Below is a small trained network, with its code and all its weights. Each question gives an input and a class and asks what happens when units are switched off, that is, made to give their printed mean instead of their output.

import numpy as np


def w(rows, s, z=0):
    codes = np.array(rows[::2]) - 128.0
    scale = np.full(codes.shape[1], s)
    scale[-1] = z or s
    return codes * scale


def norm(h):
    return h / np.sqrt((h * h).mean(-1, keepdims=True) + 1e-5)


def f(y):
    return np.maximum(y, 0)


def log_softmax(a):
    a = a - a.max(-1, keepdims=True)
    return a - np.log(np.exp(a).sum(-1, keepdims=True))


def net(x, mask):
    res = np.array(x, float).reshape(1, 7) / 4 @ E
    u = 0
    for l in range(3):
        y = f(norm(res) @ A[l][:, :-1].T + A[l][:, -1])
        res = res + np.where(mask[u : u + 9], y, B[l][:, -1]) @ B[l][:, :-1]
        u += 9
    return log_softmax(norm(res)[-1] @ U[:, :-1].T + U[:, -1])


A, B = {}, {}
E = w([
[136,152,119,235,173,76,148,135,59,94,206,182],'x0',
[101,95,153,144,127,166,90,27,115,103,191,72],'x1',
[133,137,154,123,138,129,126,141,133,106,122,117],'x2',
[84,146,47,138,165,120,100,140,46,158,110,3],'x3',
[136,142,129,121,130,141,140,137,136,109,133,121],'x4',
[136,126,114,126,135,136,127,133,131,125,129,133],'x5',
[68,94,169,74,172,150,174,162,89,152,158,155],'x6',
],0.0055)
A[0] = w([
[90,108,173,79,187,124,233,165,90,160,201,133,133],'L0N0',
[130,104,100,112,113,173,106,128,164,165,51,71,67],'L0N1',
[160,209,98,131,82,89,128,214,103,158,52,143,51],'L0N2',
[248,196,125,133,67,149,94,78,164,198,87,73,45],'L0N3',
[167,254,90,179,97,101,88,68,106,102,82,128,25],'L0N4',
[89,169,122,217,157,57,125,150,133,74,196,144,4],'L0N5',
[84,115,81,85,142,126,117,146,157,173,102,40,108],'L0N6',
[95,67,78,156,102,153,185,80,133,142,145,109,156],'L0N7',
[120,121,146,168,100,106,179,174,186,128,77,185,117],'L0N8',
],0.0048,0.0029)
B[0] = w([
[176,103,135,152,177,186,24,169,120,229,85,140,254],'L0N0',
[160,202,86,68,122,137,132,84,79,56,46,203,199],'L0N1',
[113,193,81,98,236,103,193,79,181,179,149,77,216],'L0N2',
[148,137,191,192,131,179,85,177,108,229,196,128,215],'L0N3',
[155,109,154,151,128,215,96,188,131,226,166,103,208],'L0N4',
[144,162,132,156,100,207,189,86,65,156,68,198,205],'L0N5',
[115,86,129,176,38,131,137,181,80,36,153,187,219],'L0N6',
[157,141,187,96,223,97,105,175,168,57,88,151,189],'L0N7',
[135,75,141,80,115,1,130,117,169,91,238,96,213],'L0N8',
],0.0047,0.0042)
A[1] = w([
[194,221,116,253,102,90,77,105,177,120,124,124,114],'L1N0',
[112,158,146,206,194,118,152,137,42,97,155,116,63],'L1N1',
[114,171,151,13,38,173,100,107,213,131,52,109,159],'L1N2',
[154,178,85,111,129,63,161,223,48,180,55,74,100],'L1N3',
[110,152,124,132,167,180,63,46,82,86,142,60,80],'L1N4',
[8,71,154,107,195,179,138,130,87,146,155,129,101],'L1N5',
[169,173,134,204,171,89,128,172,95,130,177,204,207],'L1N6',
[217,91,131,153,70,160,140,170,154,97,137,102,252],'L1N7',
[117,78,191,141,135,175,96,26,175,68,168,164,94],'L1N8',
],0.0048,0.002)
B[1] = w([
[138,79,199,120,194,224,79,197,92,205,101,68,226],'L1N0',
[115,156,15,96,64,150,115,112,100,121,60,119,202],'L1N1',
[167,178,102,164,150,159,117,69,5,153,101,187,210],'L1N2',
[100,90,189,123,125,77,176,85,211,40,234,117,217],'L1N3',
[100,156,73,60,217,41,202,88,228,157,181,105,201],'L1N4',
[169,168,135,194,117,209,50,154,174,173,170,78,197],'L1N5',
[119,148,151,30,115,153,75,72,98,96,57,104,254],'L1N6',
[97,60,154,143,115,98,96,117,80,144,169,145,198],'L1N7',
[161,139,24,38,111,38,254,134,212,156,187,95,214],'L1N8',
],0.005,0.0058)
A[2] = w([
[162,119,134,219,101,143,84,138,173,144,96,103,57],'L2N0',
[1,110,54,184,111,121,117,159,84,46,91,41,140],'L2N1',
[154,84,143,75,32,85,167,122,169,140,128,201,22],'L2N2',
[159,163,134,166,142,152,184,52,20,125,74,170,23],'L2N3',
[124,120,183,116,81,128,92,133,182,128,126,176,138],'L2N4',
[69,94,108,146,177,112,148,64,153,118,168,98,62],'L2N5',
[57,104,159,135,165,196,121,211,128,171,145,173,32],'L2N6',
[88,108,132,50,69,167,119,114,143,138,50,119,28],'L2N7',
[121,171,133,131,162,23,179,191,142,170,62,160,2],'L2N8',
],0.0073,0.003)
B[2] = w([
[218,73,175,60,144,196,88,172,79,195,178,117,175],'L2N0',
[132,51,205,170,47,70,137,154,160,55,166,213,255],'L2N1',
[88,91,135,196,116,65,130,142,139,61,118,122,246],'L2N2',
[57,208,86,70,108,179,52,103,66,83,2,187,223],'L2N3',
[97,150,100,152,115,173,122,172,79,91,155,82,215],'L2N4',
[144,181,136,79,163,104,231,166,215,164,55,158,217],'L2N5',
[224,113,145,153,122,184,81,95,81,234,156,42,222],'L2N6',
[77,217,107,183,155,139,95,123,61,106,44,159,157],'L2N7',
[88,159,48,86,151,140,181,48,196,157,134,55,182],'L2N8',
],0.0074,0.0042)
U = w([
[54,211,98,87,131,194,56,84,27,63,22,208,118],'0',
[215,78,214,146,186,226,50,192,75,241,202,48,150],'1',
[77,43,221,186,66,48,168,197,189,30,194,183,188],'2',
[91,194,57,27,225,71,233,69,254,179,149,67,2],'3',
],0.009,0.0029)

Each question gives the input, the list of numbers given to net, and the class t.
The units are the neurons (one row each of A and B). Each row of codes is followed by its name. A weight is (code - 128) times the scale printed after its matrix; where a second scale follows, it is the last column's (A, B and U).
mask holds one flag per neuron, layer by layer. A switched-off neuron (its flag False) gives its mean, the last column of its row in B, instead of its output. The means were averaged over made-up inputs and are rounded, as every weight is.
A unit's drop is (log p(t) with every unit on - log p(t) with that unit switched off) / (log p(t) with every unit on - log p(t) with every unit switched off).
The circuit of an input: a set's keep is (log p(t) with only the set's units on - log p(t) with every unit switched off) / (log p(t) with every unit on - log p(t) with every unit switched off). Starting from the 12 units with the biggest drops (on a tie, the unit counted first), units are removed one at a time, each time the one whose removal leaves the highest keep (on an exact tie, the one counted first), for as long as the keep stays at least 0.8.
units of the circuit, in order: the units of the circuit, biggest drop first
top k neurons: the k neurons with the biggest drops, biggest first
k most important neurons of layer l: the k neurons of layer l with the biggest drops, biggest first
drop of u: that unit's drop, to one decimal
input [5,-7,7,-6,-2,0,5], class 3: units of the circuit, in order => (L2N8)
input [-3,5,-3,6,4,-3,2], class 2: units of the circuit, in order => (L2N1; L0N6)
input [-6,2,-6,-7,8,-8,-3], class 2: 4 most important neurons of layer 0 => (L0N8; L0N5; L0N3; L0N0)
input [-2,8,1,-6,-1,8,6], class 3: 2 most important neurons of layer 1 => (L1N8; L1N0)
input [0,0,-6,-5,-4,8,0], class 2: top 3 neurons => (L2N2; L1N4; L0N2)
input [0,-8,-4,-7,-7,-2,-8], class 1: units of the circuit, in order => (L1N0; L2N0)
input [-2,-2,6,5,8,-2,-1], class 2: units of the circuit, in order => (L0N6; L2N1)
input [6,-7,-2,8,-4,8,-2], class 2: units of the circuit, in order => (L2N1; L1N3)
input [-8,-5,-4,6,-8,4,2], class 0: top 2 neurons => (L0N1; L1N2)
input [-2,1,-8,5,-4,-8,-2], class 2: top 2 neurons => (L0N6; L2N1)
input [-5,6,-3,-6,0,-7,-4], class 2: top 2 neurons => (L1N8; L1N6)
input [6,-6,0,-5,5,-1,-7], class 1: top 4 neurons => (L1N0; L0N4; L1N2; L0N1)
input [-7,6,4,5,2,-6,2], class 0: top 2 neurons => (L0N1; L1N2)
input [-4,-2,-3,-5,0,-2,-3], class 2: units of the circuit, in order => (L2N2)
input [-4,-4,-7,-6,6,4,3], class 2: top 2 neurons => (L0N8; L2N2)
input [3,-5,2,-7,6,7,7], class 1: top 2 neurons => (L0N0; L2N6)
input [3,-5,6,3,-2,1,4], class 3: 2 most important neurons of layer 1 => (L1N0; L1N3)
input [-4,-5,2,-5,-2,8,-6], class 1: top 3 neurons => (L0N3; L0N8; L1N8)
input [0,1,8,-7,-4,-2,-7], class 1: top 2 neurons => (L1N0; L0N3)
input [1,-2,7,-5,7,7,6], class 1: units of the circuit, in order => (L2N6)
input [5,-2,-7,8,-8,-5,3], class 2: top 2 neurons => (L2N1; L1N3)
input [-6,1,7,-3,-4,-5,-1], class 0: drop of L1N2 => 0.4
input [-4,7,-8,-3,8,-8,-4], class 3: drop of L1N8 => 1.0
input [-7,-5,-6,-1,5,-1,0], class 0: drop of L1N8 => 0.0
